Here is a tiny trained network, its code and every weight. The questions are about switching its units off for an input and a target symbol, where a switched-off unit gives its printed mean instead of its output.

import numpy as np


def w(rows, s, z=0):
    codes = np.array(rows[::2]) - 128.0
    scale = np.full(codes.shape[1], s)
    scale[-1] = z or s
    return codes * scale


def norm(h):
    return h / np.sqrt((h * h).mean(-1, keepdims=True) + 1e-5)


def f(y):
    return y / 2 * (1 + np.tanh(0.7978845608 * (y + 0.044715 * y**3)))


def softmax(a):
    e = np.exp(a - a.max(-1, keepdims=True))
    return e / e.sum(-1, keepdims=True)


def log_softmax(a):
    a = a - a.max(-1, keepdims=True)
    return a - np.log(np.exp(a).sum(-1, keepdims=True))


def net(x, mask):
    ids = ['αβγδεζηθλμξστψω'.index(c) for c in x.split()]
    T = len(ids)
    res = E[ids] + P[:T]
    r = norm(res)
    for j in range(2):
        rows = slice(4 * j, 4 * j + 4)
        q, k, v = (r @ M[0][rows].T for M in (Q, K, V))
        z = softmax(np.where(np.tri(T) > 0, q @ k.T / 4**0.5, -1e9)) @ v
        o = O[0][rows]
        res = res + np.where(mask[j], z, o[:, -1]) @ o[:, :-1]
    y = f(norm(res) @ A[0][:, :-1].T + A[0][:, -1])
    res = res + np.where(mask[2:10], y, B[0][:, -1]) @ B[0][:, :-1]
    return log_softmax(norm(res)[-1] @ U[:, :-1].T + U[:, -1])


Q, K, V, O, A, B = {}, {}, {}, {}, {}, {}
E = w([
[115,131,107,140],'α',
[42,158,111,160],'β',
[138,98,83,129],'γ',
[170,146,72,205],'δ',
[134,149,85,130],'ε',
[121,77,124,181],'ζ',
[118,133,112,145],'η',
[195,106,107,123],'θ',
[152,49,130,112],'λ',
[135,77,108,146],'μ',
[156,133,57,184],'ξ',
[253,142,142,178],'σ',
[87,169,128,149],'τ',
[127,138,53,103],'ψ',
[73,119,176,112],'ω',
],0.02)
P = w([
[103,145,127,75],'0',
[197,112,160,198],'1',
[229,249,157,81],'2',
[113,138,78,117],'3',
[162,158,164,212],'4',
[200,215,166,75],'5',
[111,147,88,100],'6',
[161,101,183,190],'7',
],0.014)
Q[0] = w([
[132,53,55,172],'head 0',
[153,115,119,86],'head 0',
[128,169,221,159],'head 0',
[234,168,143,140],'head 0',
[149,220,62,147],'head 1',
[142,134,204,131],'head 1',
[188,180,138,139],'head 1',
[254,129,174,94],'head 1',
],0.009)
K[0] = w([
[72,164,174,98],'head 0',
[198,166,100,110],'head 0',
[220,149,146,154],'head 0',
[168,165,180,112],'head 0',
[153,142,11,202],'head 1',
[109,254,167,183],'head 1',
[133,155,193,217],'head 1',
[96,124,159,187],'head 1',
],0.0091)
V[0] = w([
[105,53,142,134],'head 0',
[188,55,108,132],'head 0',
[131,134,55,197],'head 0',
[83,150,148,52],'head 0',
[147,36,211,118],'head 1',
[161,86,79,39],'head 1',
[255,220,154,155],'head 1',
[44,104,175,136],'head 1',
],0.011)
O[0] = w([
[188,187,68,253,59],'head 0',
[101,117,67,209,126],'head 0',
[108,21,88,98,215],'head 0',
[36,224,171,123,78],'head 0',
[158,223,103,189,10],'head 1',
[2,122,133,92,91],'head 1',
[155,114,170,101,255],'head 1',
[116,228,98,112,11],'head 1',
],0.0052,0.0036)
A[0] = w([
[148,192,154,239,66],'neuron 0',
[91,117,10,186,185],'neuron 1',
[171,140,113,40,174],'neuron 2',
[181,101,251,139,179],'neuron 3',
[193,181,80,107,244],'neuron 4',
[76,25,181,47,252],'neuron 5',
[239,91,145,128,143],'neuron 6',
[254,156,108,230,235],'neuron 7',
],0.007,0.0029)
B[0] = w([
[63,19,200,179,147],'neuron 0',
[115,189,126,107,172],'neuron 1',
[166,77,236,2,159],'neuron 2',
[148,172,242,208,194],'neuron 3',
[83,170,178,22,175],'neuron 4',
[215,192,108,96,210],'neuron 5',
[135,142,54,26,213],'neuron 6',
[149,141,139,81,254],'neuron 7',
],0.006,0.0069)
U = w([
[104,157,121,112,112],'α',
[102,172,107,97,93],'β',
[124,177,111,111,3],'γ',
[137,179,203,198,225],'δ',
[84,22,78,89,157],'ε',
[122,107,117,141,88],'ζ',
[90,173,54,156,191],'η',
[88,126,106,129,79],'θ',
[98,137,125,91,25],'λ',
[114,254,106,112,178],'μ',
[133,146,149,69,72],'ξ',
[163,64,81,187,171],'σ',
[149,179,78,163,78],'τ',
[97,175,81,143,102],'ψ',
[124,158,156,121,161],'ω',
],0.0098,0.0038)

Each question gives the input, a string of symbols that net reads in full, and the target symbol t.
The units are the heads (4 rows each of Q, K, V and O) and the neurons (one row each of A and B). Each row of codes is followed by its name. A weight is (code - 128) times the scale printed after its matrix; where a second scale follows, it is the last column's (O, A, B and U).
mask holds one flag per unit, heads first, then neurons. A switched-off unit (its flag False) gives its mean, the last column of its rows in O or B, instead of its output. The means were averaged over made-up inputs and are rounded, as every weight is.
A unit's drop is (log p(t) with every unit on - log p(t) with that unit switched off) / (log p(t) with every unit on - log p(t) with every unit switched off).
The circuit of an input: a set's keep is (log p(t) with only the set's units on - log p(t) with every unit switched off) / (log p(t) with every unit on - log p(t) with every unit switched off). Starting from all 10 units, units are removed one at a time, each time the one whose removal leaves the highest keep (on an exact tie, the one counted first), for as long as the keep stays at least 0.8.
units of the circuit, in order: the units of the circuit, biggest drop first
top k neurons: the k neurons with the biggest drops, biggest first
heads that matter: for each layer, one digit per head in row order, 1 if its drop is at least 0.15 and else 0, layers parted by /
drop of u: that unit's drop, to one decimal
input ω ζ ξ δ, target μ: heads that matter	10
input ξ μ α ξ, target ε: heads that matter	11
input ξ β ω τ, target ε: units of the circuit, in order	head 1
input ξ ξ ξ τ, target ε: heads that matter	11
input ξ ζ ω ξ ξ ω β, target ε: units of the circuit, in order	head 1; head 0
input ξ ε ψ δ, target ε: heads that matter	11
input β μ ξ ω β ω γ γ, target δ: heads that matter	10
input ξ μ δ α τ γ ε, target ε: heads that matter	11
input ω α τ α λ ω μ ξ, target δ: units of the circuit, in order	head 0; neuron 0
input δ γ ξ μ α, target σ: heads that matter	10
input μ ξ ξ θ η, target σ: heads that matter	10
input δ ξ η ω τ ξ ω μ, target δ: top 2 neurons	neuron 3; neuron 2
input ω ε ξ α α ω λ ξ, target δ: heads that matter	10
input ξ δ ε ξ ψ, target ε: units of the circuit, in order	head 0
input σ θ ξ ξ θ ω λ γ, target δ: top 2 neurons	neuron 3; neuron 2
input ξ ξ ε ξ, target ε: drop of head 1	0.3
input ξ β ξ ε, target ε: drop of head 0	0.2
input ω μ λ ξ, target μ: drop of neuron 4	0.1
input α ξ μ ξ ω ω δ μ, target δ: drop of neuron 3	0.5
